Here is a tiny trained network, its code and every weight. The questions are about switching its units off for an input and a class, where a switched-off unit gives its printed mean instead of its output.

import numpy as np


def w(rows, s, z=0):
    codes = np.array(rows[::2]) - 128.0
    scale = np.full(codes.shape[1], s)
    scale[-1] = z or s
    return codes * scale


def f(y):
    return np.maximum(y, 0)


def log_softmax(a):
    a = a - a.max(-1, keepdims=True)
    return a - np.log(np.exp(a).sum(-1, keepdims=True))


def net(x, mask):
    res = np.array(x, float).reshape(1, 7) / 4 @ E
    y = f(res @ A[0][:, :-1].T + A[0][:, -1])
    res = res + np.where(mask, y, B[0][:, -1]) @ B[0][:, :-1]
    return log_softmax(res[-1] @ U[:, :-1].T + U[:, -1])


A, B = {}, {}
E = w([
[119,192,49,91,117,92,76,138,133,54,138,161],'x0',
[161,117,177,198,13,113,88,155,151,159,148,254],'x1',
[55,80,95,189,182,161,99,119,157,126,172,161],'x2',
[142,134,72,107,124,97,85,96,195,224,66,103],'x3',
[120,99,117,150,80,207,57,151,92,99,56,72],'x4',
[199,156,135,125,172,165,87,54,68,154,186,157],'x5',
[63,179,193,84,105,164,127,39,157,102,81,142],'x6',
],0.012)
A[0] = w([
[115,151,91,74,211,173,164,135,135,111,145,33,34],'n1',
[182,145,115,125,180,141,68,44,42,156,161,137,44],'n2',
[132,71,188,163,122,175,205,102,110,212,148,56,42],'n3',
[51,91,69,186,148,224,67,129,131,130,138,129,61],'n4',
[185,76,48,147,155,90,136,217,92,144,158,115,32],'n5',
[110,147,137,153,162,128,195,132,47,64,130,112,45],'n6',
[151,119,88,129,84,120,76,91,189,213,112,143,61],'n7',
[123,182,53,100,101,104,84,129,115,79,156,128,83],'n8',
[57,94,123,136,88,68,171,172,173,110,103,107,80],'n9',
[133,160,65,111,127,93,84,120,134,47,145,140,28],'n10',
[123,131,142,98,149,151,182,150,73,71,118,158,16],'n11',
[225,185,152,90,75,86,186,136,90,117,88,84,71],'n12',
[180,136,132,105,91,181,106,150,92,108,74,82,128],'n13',
[161,148,139,128,164,143,68,68,87,152,180,129,32],'n14',
[156,111,112,133,159,110,121,214,103,157,170,91,2],'n15',
[72,119,109,135,124,94,184,165,162,99,99,96,14],'n16',
[131,117,180,141,97,157,142,166,107,56,182,171,70],'n17',
[64,108,100,158,190,110,158,103,162,141,168,182,99],'n18',
[151,163,140,59,155,48,246,112,141,161,158,182,85],'n19',
[133,141,80,105,163,80,93,96,166,199,67,94,9],'n20',
[47,170,180,85,123,158,139,50,156,107,93,155,30],'n21',
],0.012,0.0047)
B[0] = w([
[208,128,159,172,91,142,36,156,124,205,180,254,249],'n1',
[141,124,72,93,85,185,212,161,156,64,151,128,210],'n2',
[128,141,149,238,197,126,185,127,154,106,8,169,227],'n3',
[110,61,87,108,81,21,160,82,70,119,148,125,201],'n4',
[138,214,209,162,104,164,89,45,153,153,152,47,226],'n5',
[28,121,154,81,180,113,136,185,122,179,176,116,194],'n6',
[55,126,151,104,185,163,91,187,140,171,155,141,208],'n7',
[135,111,156,201,200,116,143,116,141,103,57,172,195],'n8',
[171,166,73,89,69,207,178,150,153,70,156,147,220],'n9',
[141,128,185,221,203,93,208,129,171,89,56,161,186],'n10',
[59,111,94,111,165,127,120,153,150,149,142,91,175],'n11',
[121,43,93,97,85,57,201,54,164,216,160,132,231],'n12',
[131,63,60,162,91,85,88,133,51,87,103,92,208],'n13',
[154,167,71,94,62,166,167,176,174,71,149,109,186],'n14',
[142,173,142,155,146,127,99,81,156,112,161,74,188],'n15',
[146,125,30,125,99,208,192,137,137,99,152,133,200],'n16',
[65,112,170,82,190,154,89,191,148,222,159,122,198],'n17',
[96,63,77,69,80,49,127,64,88,112,99,139,195],'n18',
[137,95,110,141,108,116,59,146,3,49,84,115,250],'n19',
[17,112,121,83,188,136,140,212,126,189,144,79,210],'n20',
[170,231,167,176,136,132,63,60,172,135,174,37,218],'n21',
],0.0093,0.018)
U = w([
[78,128,122,86,196,134,126,194,135,167,150,104,92],'0',
[154,146,96,101,95,192,195,160,154,88,148,133,76],'1',
[138,189,147,137,133,127,100,62,151,133,148,65,126],'2',
[135,131,138,170,193,111,180,126,147,117,61,169,127],'3',
[122,98,104,93,111,45,170,79,118,158,144,132,110],'4',
[162,136,150,144,76,136,53,184,141,185,154,248,254],'5',
[121,99,102,125,120,114,82,146,43,81,99,89,158],'6',
[127,127,109,110,129,121,133,122,129,137,118,124,145],'7',
],0.016,0.0072)

Each question gives the input, the list of numbers given to net, and the class t.
The units are the neurons (one row each of A and B). Each row of codes is followed by its name. A weight is (code - 128) times the scale printed after its matrix; where a second scale follows, it is the last column's (A, B and U).
mask holds one flag per neuron, in row order. A switched-off neuron (its flag False) gives its mean, the last column of its row in B, instead of its output. The means were averaged over made-up inputs and are rounded, as every weight is.
A unit's drop is (log p(t) with every unit on - log p(t) with that unit switched off) / (log p(t) with every unit on - log p(t) with every unit switched off).
The circuit of an input: a set's keep is (log p(t) with only the set's units on - log p(t) with every unit switched off) / (log p(t) with every unit on - log p(t) with every unit switched off). Starting from the 12 units with the biggest drops (on a tie, the unit counted first), units are removed one at a time, each time the one whose removal leaves the highest keep (on an exact tie, the one counted first), for as long as the keep stays at least 0.8.
units of the circuit, in order: the units of the circuit, biggest drop first
unit that matters most: the unit with the biggest drop
top k neurons: the k neurons with the biggest drops, biggest first
drop when u is switched off: that unit's drop, to one decimal
input [6,0,-5,-1,-8,1,8], class 2: unit that matters most => n21
input [1,8,-5,8,1,4,-3], class 0: top 3 neurons => [n1, n7, n20]
input [6,5,3,-7,0,-6,5], class 0: top 2 neurons => [n17, n1]
input [3,1,7,0,-4,6,3], class 4: top 4 neurons => [n18, n9, n4, n16]
input [-3,5,0,7,3,-5,-4], class 0: top 2 neurons => [n1, n7]
input [5,7,0,-2,8,-7,-5], class 6: top 4 neurons => [n1, n13, n2, n4]
input [-5,-6,6,-6,-8,8,8], class 1: top 2 neurons => [n2, n14]
input [2,4,-5,-1,-4,4,2], class 4: top 4 neurons => [n1, n12, n9, n13]
input [-6,7,8,7,-8,5,-4], class 4: top 3 neurons => [n18, n1, n17]
input [2,-4,6,1,-6,7,3], class 1: top 3 neurons => [n2, n14, n12]
input [4,6,-3,7,-4,-8,8], class 1: top 3 neurons => [n9, n1, n5]
input [2,8,2,-6,-5,6,8], class 2: top 2 neurons => [n21, n1]
input [0,-1,-7,7,-4,7,3], class 0: top 2 neurons => [n20, n7]
input [2,-7,8,4,8,-4,-5], class 4: top 2 neurons => [n4, n19]
input [0,6,-3,-1,-5,-5,-7], class 2: units of the circuit, in order => [n5]
input [-1,5,-5,-1,-5,0,-5], class 2: units of the circuit, in order => [n1, n5]
input [5,1,1,2,-4,-5,-1], class 1: drop when n1 is switched off => 0.1
input [7,1,-4,4,-3,6,-1], class 3: drop when n9 is switched off => 0.4
input [-4,-2,8,8,6,7,5], class 0: drop when n12 is switched off => 0.6
input [4,2,8,2,-1,8,3], class 1: units of the circuit, in order => [n2]
